Here is a tiny trained network, its code and every weight. The questions are about switching its units off for an input and a target symbol, where a switched-off unit gives its printed mean instead of its output.

import numpy as np


def w(rows, s, z=0):
    codes = np.array(rows[::2]) - 128.0
    scale = np.full(codes.shape[1], s)
    scale[-1] = z or s
    return codes * scale


def f(y):
    return np.maximum(y, 0)


def softmax(a):
    e = np.exp(a - a.max(-1, keepdims=True))
    return e / e.sum(-1, keepdims=True)


def log_softmax(a):
    a = a - a.max(-1, keepdims=True)
    return a - np.log(np.exp(a).sum(-1, keepdims=True))


def net(x, mask):
    ids = ['αγδεζθτψω'.index(c) for c in x.split()]
    T = len(ids)
    res = E[ids] + P[:T]
    r = res
    for j in range(3):
        rows = slice(4 * j, 4 * j + 4)
        q, k, v = (r @ M[0][rows].T for M in (Q, K, V))
        z = softmax(np.where(np.tri(T) > 0, q @ k.T / 4**0.5, -1e9)) @ v
        o = O[0][rows]
        res = res + np.where(mask[j], z, o[:, -1]) @ o[:, :-1]
    y = f(res @ A[0][:, :-1].T + A[0][:, -1])
    res = res + np.where(mask[3:7], y, B[0][:, -1]) @ B[0][:, :-1]
    return log_softmax(res[-1] @ U[:, :-1].T + U[:, -1])


Q, K, V, O, A, B = {}, {}, {}, {}, {}, {}
E = w([
[113,60,163,113],'α',
[147,113,183,63],'γ',
[121,194,214,156],'δ',
[120,99,119,164],'ε',
[194,66,113,160],'ζ',
[169,249,77,138],'θ',
[77,52,159,166],'τ',
[110,55,149,108],'ψ',
[106,139,66,202],'ω',
],0.022)
P = w([
[205,158,247,156],'0',
[193,156,220,155],'1',
[174,147,202,148],'2',
[159,140,183,145],'3',
[144,130,168,140],'4',
[128,120,152,137],'5',
[115,111,135,135],'6',
[99,100,119,133],'7',
[82,90,104,130],'8',
[68,81,86,128],'9',
[52,71,69,127],'10',
[34,60,51,125],'11',
[24,53,35,123],'12',
[2,42,16,124],'13',
],0.0099)
Q[0] = w([
[101,78,155,182],'h0',
[76,128,202,156],'h0',
[250,14,103,155],'h0',
[189,89,72,103],'h0',
[112,107,144,73],'h1',
[158,102,100,130],'h1',
[91,42,186,212],'h1',
[206,56,107,124],'h1',
[89,111,155,93],'h2',
[176,90,83,96],'h2',
[96,27,172,210],'h2',
[35,144,214,175],'h2',
],0.021)
K[0] = w([
[77,88,155,128],'h0',
[116,120,206,190],'h0',
[151,33,65,26],'h0',
[137,76,75,90],'h0',
[203,70,128,28],'h1',
[104,123,83,146],'h1',
[83,46,121,127],'h1',
[152,41,89,106],'h1',
[163,95,130,96],'h2',
[47,171,98,69],'h2',
[2,109,110,84],'h2',
[229,55,165,180],'h2',
],0.019)
V[0] = w([
[165,108,93,175],'h0',
[1,170,114,154],'h0',
[89,173,29,95],'h0',
[184,91,96,212],'h0',
[129,148,158,85],'h1',
[81,174,98,107],'h1',
[63,222,193,56],'h1',
[156,104,156,135],'h1',
[156,160,147,115],'h2',
[130,97,137,132],'h2',
[104,172,51,125],'h2',
[192,147,107,94],'h2',
],0.0089)
O[0] = w([
[148,72,139,170,172],'h0',
[106,211,153,163,27],'h0',
[199,118,160,168,2],'h0',
[139,53,140,189,217],'h0',
[107,137,119,132,102],'h1',
[204,75,91,74,46],'h1',
[104,79,92,95,10],'h1',
[74,160,150,162,176],'h1',
[129,160,121,153,123],'h2',
[162,102,126,124,152],'h2',
[2,151,156,126,53],'h2',
[101,144,142,194,107],'h2',
],0.015,0.0085)
A[0] = w([
[151,173,135,150,105],'n0',
[164,144,244,87,188],'n1',
[143,115,214,103,208],'n2',
[166,152,253,92,2],'n3',
],0.035,0.0036)
B[0] = w([
[112,98,176,96,152],'n0',
[65,99,244,186,168],'n1',
[126,203,92,95,248],'n2',
[231,2,108,83,148],'n3',
],0.022,0.016)
U = w([
[84,89,164,130,158],'α',
[48,20,26,149,115],'γ',
[32,124,107,207,1],'δ',
[38,83,2,30,174],'ε',
[174,86,53,55,62],'ζ',
[22,206,93,106,236],'θ',
[157,195,118,211,162],'τ',
[90,105,76,121,40],'ψ',
[87,107,78,125,38],'ω',
],0.009,0.0066)

Each question gives the input, a string of symbols that net reads in full, and the target symbol t.
The units are the heads (4 rows each of Q, K, V and O) and the neurons (one row each of A and B). Each row of codes is followed by its name. A weight is (code - 128) times the scale printed after its matrix; where a second scale follows, it is the last column's (O, A, B and U).
mask holds one flag per unit, heads first, then neurons. A switched-off unit (its flag False) gives its mean, the last column of its rows in O or B, instead of its output. The means were averaged over made-up inputs and are rounded, as every weight is.
A unit's drop is (log p(t) with every unit on - log p(t) with that unit switched off) / (log p(t) with every unit on - log p(t) with every unit switched off).
The circuit of an input: a set's keep is (log p(t) with only the set's units on - log p(t) with every unit switched off) / (log p(t) with every unit on - log p(t) with every unit switched off). Starting from all 7 units, units are removed one at a time, each time the one whose removal leaves the highest keep (on an exact tie, the one counted first), for as long as the keep stays at least 0.8.
units of the circuit, in order: the units of the circuit, biggest drop first
most important unit: the unit with the biggest drop
k most important neurons: the k neurons with the biggest drops, biggest first
heads that matter: for each layer, one digit per head in row order, 1 if its drop is at least 0.15 and else 0, layers parted by /
input γ ω ζ θ ζ ζ γ ζ ζ, target τ: most important unit : h1
input ω ζ ω δ ε ε ε ζ θ, target α: units of the circuit, in order : h0, n0
input ζ α ζ τ ζ α ω ζ θ ζ ψ, target α: units of the circuit, in order : h0, n1, h2
input ζ ε ε ζ ζ α δ γ, target α: heads that matter : 000
input γ γ ε, target ε: units of the circuit, in order : h0, n1
input γ ε γ γ γ ζ δ τ γ, target ε: heads that matter : 010
input γ τ δ γ τ, target θ: heads that matter : 010
input ζ ζ ζ ω ζ γ α γ ω ε α, target θ: heads that matter : 110
input ζ δ α γ ζ δ γ, target θ: 2 most important neurons : n3, n2
input ω ζ ζ τ γ ω ω δ τ δ ζ, target ζ: units of the circuit, in order : h2, n1
input ε τ γ ζ ζ ζ α ζ ζ γ, target θ: 3 most important neurons : n2, n3, n1
input ω ζ ζ θ γ ζ δ ζ δ δ ζ ω α, target α: units of the circuit, in order : h0, n1, h2
input ζ δ ζ ζ γ ω γ ζ, target θ: units of the circuit, in order : h1, h2
input ψ ψ ω γ δ γ α δ ζ δ ω α, target θ: most important unit : h0
input δ ζ ζ ω α ζ ζ ζ δ α γ, target α: heads that matter : 010
input ζ ζ ζ δ ψ ζ τ ζ ψ ζ, target α: units of the circuit, in order : h0, n2, n0
input γ ζ γ ω α ζ ζ δ τ, target α: units of the circuit, in order : h0, n1, h2, n3
input δ ζ ε ζ ζ α ζ α ζ ζ ζ ψ ε ψ, target θ: 2 most important neurons : n2, n1
input δ γ ζ θ γ ζ θ ζ, target δ: units of the circuit, in order : h2, h0
input ω ζ γ τ γ δ α θ ζ ζ δ ψ, target α: most important unit : h0
